[[ 4.09 -3.64  2.79 -3.76  5.32 -2.96  2.51  1.51  0.66  0.38  2.03 -5.79
  -2.17  1.42]
 [ 1.90 -0.50 -0.21 -1.91  0.55  0.16  1.26  0.01 -0.21 -0.71 -0.75 -2.68
  -0.20  0.95]
 [ 1.78 -1.19  0.71 -1.69  1.68 -0.78  1.13  0.43  0.12 -0.13  0.32 -2.52
  -0.68  0.72]]
=>
[[ 1.42 -2.17 -5.79  2.03  0.38  0.66  1.51  2.51 -2.96  5.32 -3.76  2.79
  -3.64  4.09]
 [ 0.95 -0.20 -2.68 -0.75 -0.71 -0.21  0.01  1.26  0.16  0.55 -1.91 -0.21
  -0.50  1.90]
 [ 0.72 -0.68 -2.52  0.32 -0.13  0.12  0.43  1.13 -0.78  1.68 -1.69  0.71
  -1.19  1.78]]

[[-2.18 -1.16  2.22 -3.30 -3.93  3.71 -2.15 -3.18  0.42  1.43 -2.90]
 [ 0.42 -0.43 -1.53  3.02 -0.34  0.57  2.48 -0.74  6.45  0.12 -0.57]
 [ 2.30  2.38  1.28 -0.43  0.62 -0.41 -0.42  2.46 -3.20 -1.97  2.94]
 [ 1.78  4.17  5.75  0.34 -7.20  7.33  0.78 -0.58 -0.27  0.23 -0.30]]
=>
[[-2.90  1.43  0.42 -3.18 -2.15  3.71 -3.93 -3.30  2.22 -1.16 -2.18]
 [-0.57  0.12  6.45 -0.74  2.48  0.57 -0.34  3.02 -1.53 -0.43  0.42]
 [ 2.94 -1.97 -3.20  2.46 -0.42 -0.41  0.62 -0.43  1.28  2.38  2.30]
 [-0.30  0.23 -0.27 -0.58  0.78  7.33 -7.20  0.34  5.75  4.17  1.78]]

[[ 2.30  2.96  1.62  0.09 -3.59  5.49 -6.47]
 [ 3.52  3.62 -0.74 -4.04  0.56  4.38 -6.87]]
=>
[[-6.47  5.49 -3.59  0.09  1.62  2.96  2.30]
 [-6.87  4.38  0.56 -4.04 -0.74  3.62  3.52]]

[[ 2.94  3.30 -3.74  2.49 -5.27  0.02  3.08 -2.53 -5.70 -0.77]
 [ 1.85 -2.94 -3.13  2.46  4.60  7.21  5.19  5.37  0.74 -5.41]
 [ 1.41 -1.46 -3.58  2.62  3.17  6.09  6.10  4.11 -0.89 -2.71]
 [-0.87  1.68 -0.13 -0.84 -3.16 -6.14 -3.31 -4.01 -5.89  2.34]
 [-0.06  1.79 -0.63 -0.98 -3.61 -5.43 -3.10 -4.19 -6.04  2.38]
 [ 2.76  3.35 -3.61  0.73 -5.32 -1.28  1.18 -3.23 -6.07  0.24]
 [-0.91  1.86  0.03 -0.30 -2.96 -6.17 -3.33 -3.59 -5.86  1.78]
 [ 1.80 -2.91 -3.64  2.40  4.64  7.22  5.70  5.49  0.71 -5.40]
 [-0.17  1.79 -0.56 -0.99 -3.51 -5.53 -3.14 -4.19 -6.03  2.39]]
=>
[[-0.77 -5.70 -2.53  3.08  0.02 -5.27  2.49 -3.74  3.30  2.94]
 [-5.41  0.74  5.37  5.19  7.21  4.60  2.46 -3.13 -2.94  1.85]
 [-2.71 -0.89  4.11  6.10  6.09  3.17  2.62 -3.58 -1.46  1.41]
 [ 2.34 -5.89 -4.01 -3.31 -6.14 -3.16 -0.84 -0.13  1.68 -0.87]
 [ 2.38 -6.04 -4.19 -3.10 -5.43 -3.61 -0.98 -0.63  1.79 -0.06]
 [ 0.24 -6.07 -3.23  1.18 -1.28 -5.32  0.73 -3.61  3.35  2.76]
 [ 1.78 -5.86 -3.59 -3.33 -6.17 -2.96 -0.30  0.03  1.86 -0.91]
 [-5.40  0.71  5.49  5.70  7.22  4.64  2.40 -3.64 -2.91  1.80]
 [ 2.39 -6.03 -4.19 -3.14 -5.53 -3.51 -0.99 -0.56  1.79 -0.17]]

[[-0.81  3.50 -6.50 -0.55 -1.73  2.35 -4.20 -1.24]
 [-0.81  3.52 -6.76 -0.67 -1.73  2.22 -3.90 -1.16]
 [ 0.14  0.79  1.80  2.17 -1.73  2.13 -5.47 -3.62]
 [ 2.36  2.76 -2.62  1.28 -1.73  1.55  0.87 -2.56]
 [ 0.93  0.74  3.56  3.18 -1.73  2.40 -5.70 -4.87]]
=>
[[-1.24 -4.20  2.35 -1.73 -0.55 -6.50  3.50 -0.81]
 [-1.16 -3.90  2.22 -1.73 -0.67 -6.76  3.52 -0.81]
 [-3.62 -5.47  2.13 -1.73  2.17  1.80  0.79  0.14]
 [-2.56  0.87  1.55 -1.73  1.28 -2.62  2.76  2.36]
 [-4.87 -5.70  2.40 -1.73  3.18  3.56  0.74  0.93]]

[[ 4.38  2.54 -5.57  3.35  1.88  0.57 -0.05  0.68]
 [-4.91  0.01 -5.85 -6.74  0.54 -1.64  6.69 -0.92]]
=>
[[ 0.68 -0.05  0.57  1.88  3.35 -5.57  2.54  4.38]
 [-0.92  6.69 -1.64  0.54 -6.74 -5.85  0.01 -4.91]]

[[-0.46  0.09 -2.11 -1.91  0.92  0.69 -1.86  0.46  0.64  1.02  2.96  1.64
  -3.02 -0.26 -0.70  0.06]
 [ 0.27  0.77  0.29 -3.13  5.79  0.04  2.19 -1.11 -0.55  0.80 -3.12 -1.39
   3.90 -0.51 -1.96  1.94]]
=>
[[ 0.06 -0.70 -0.26 -3.02  1.64  2.96  1.02  0.64  0.46 -1.86  0.69  0.92
  -1.91 -2.11  0.09 -0.46]
 [ 1.94 -1.96 -0.51  3.90 -1.39 -3.12  0.80 -0.55 -1.11  2.19  0.04  5.79
  -3.13  0.29  0.77  0.27]]

[[ 1.99  2.72  1.32 -1.37 -4.64  4.49  2.06 -1.12 -1.44  3.19  1.63  0.77
   4.54  0.99  1.10  4.25]
 [ 3.04 -1.53  0.52  2.33 -1.03 -0.54 -7.34  4.55 -0.57 -4.24 -2.94  3.07
   5.35 -0.25  0.86 -1.32]
 [ 4.83  5.70  0.87 -0.56  0.31  1.35 -2.97  1.47 -1.45  2.67 -1.68  1.24
  -0.46 -0.60  4.12  1.66]
 [-0.58 -1.47  1.88  0.05  1.01 -2.28 -5.44  3.34 -5.49 -4.39  0.28  6.88
   4.90 -0.68 -0.97 -0.64]]
=>
[[ 4.25  1.10  0.99  4.54  0.77  1.63  3.19 -1.44 -1.12  2.06  4.49 -4.64
  -1.37  1.32  2.72  1.99]
 [-1.32  0.86 -0.25  5.35  3.07 -2.94 -4.24 -0.57  4.55 -7.34 -0.54 -1.03
   2.33  0.52 -1.53  3.04]
 [ 1.66  4.12 -0.60 -0.46  1.24 -1.68  2.67 -1.45  1.47 -2.97  1.35  0.31
  -0.56  0.87  5.70  4.83]
 [-0.64 -0.97 -0.68  4.90  6.88  0.28 -4.39 -5.49  3.34 -5.44 -2.28  1.01
   0.05  1.88 -1.47 -0.58]]
---
[[ 0.04  0.56 -0.75 -3.63  0.39]
 [-0.86 -0.86 -5.34 -1.96 -0.16]
 [-2.56 -1.15  5.63 -3.47 -1.98]
 [-5.16  1.19 -4.92  0.43 -1.49]]
=>
[[ 0.04  0.56]
 [-0.86 -0.86]
 [-2.56 -1.15]]

[[-6.50 -1.71 -4.70  3.65 -4.30]
 [-1.43  0.50  1.96 -3.23  2.21]
 [-1.39 -0.22  2.48 -3.70  1.91]
 [-3.08 -0.02  2.49 -3.00  0.26]]
=>
[[-6.50 -1.71]
 [-1.43  0.50]
 [-1.39 -0.22]]

[[ 6.01  1.40  0.53 -0.55 -3.39]
 [-2.45 -0.72 -1.83  2.19  0.44]
 [-2.02 -0.94  4.95 -3.64  0.71]
 [-4.17  1.51 -3.85  3.27  4.61]
 [ 6.69  1.03  1.08 -1.97 -3.23]]
=>
[[ 6.01  1.40]
 [-2.45 -0.72]
 [-2.02 -0.94]]

[[-4.25 -2.14 -0.19]
 [ 6.30  3.18  1.05]
 [-3.35 -1.60 -0.49]
 [-0.02 -1.58  0.56]]
=>
[[-4.25 -2.14]
 [ 6.30  3.18]
 [-3.35 -1.60]]

[[ 0.15 -0.29 -5.56  0.24 -2.45]
 [-0.43  0.03 -0.40 -0.38  3.35]
 [-0.16 -0.37 -1.70 -0.96  0.41]
 [-0.14  0.49  1.93 -0.73  2.15]
 [ 0.79 -0.55  3.77  0.42 -0.93]]
=>
[[ 0.15 -0.29]
 [-0.43  0.03]
 [-0.16 -0.37]]

[[ 0.48 -0.51]
 [ 0.44  1.53]
 [ 0.15  3.49]
 [ 0.03  6.09]]
=>
[[ 0.48 -0.51]
 [ 0.44  1.53]
 [ 0.15  3.49]]

[[ 0.72 -0.82]
 [ 0.47 -5.62]
 [ 0.04 -5.16]
 [-0.04  1.11]]
=>
[[ 0.72 -0.82]
 [ 0.47 -5.62]
 [ 0.04 -5.16]]

[[-4.61  3.23 -2.97 -4.11 -4.83]
 [-0.80 -0.72  2.97 -1.33 -0.20]
 [ 1.10  2.25 -2.65  5.66 -6.00]
 [ 2.48  4.00  1.26 -3.98  2.16]
 [ 3.06 -3.91 -1.74  2.39  2.65]]
=>
[[-4.61  3.23]
 [-0.80 -0.72]
 [ 1.10  2.25]]

[[ 4.71 -0.48]
 [ 3.58  0.88]
 [-7.19  1.28]
 [-0.47  0.42]
 [ 1.12  1.63]]
=>
[[ 4.71 -0.48]
 [ 3.58  0.88]
 [-7.19  1.28]]
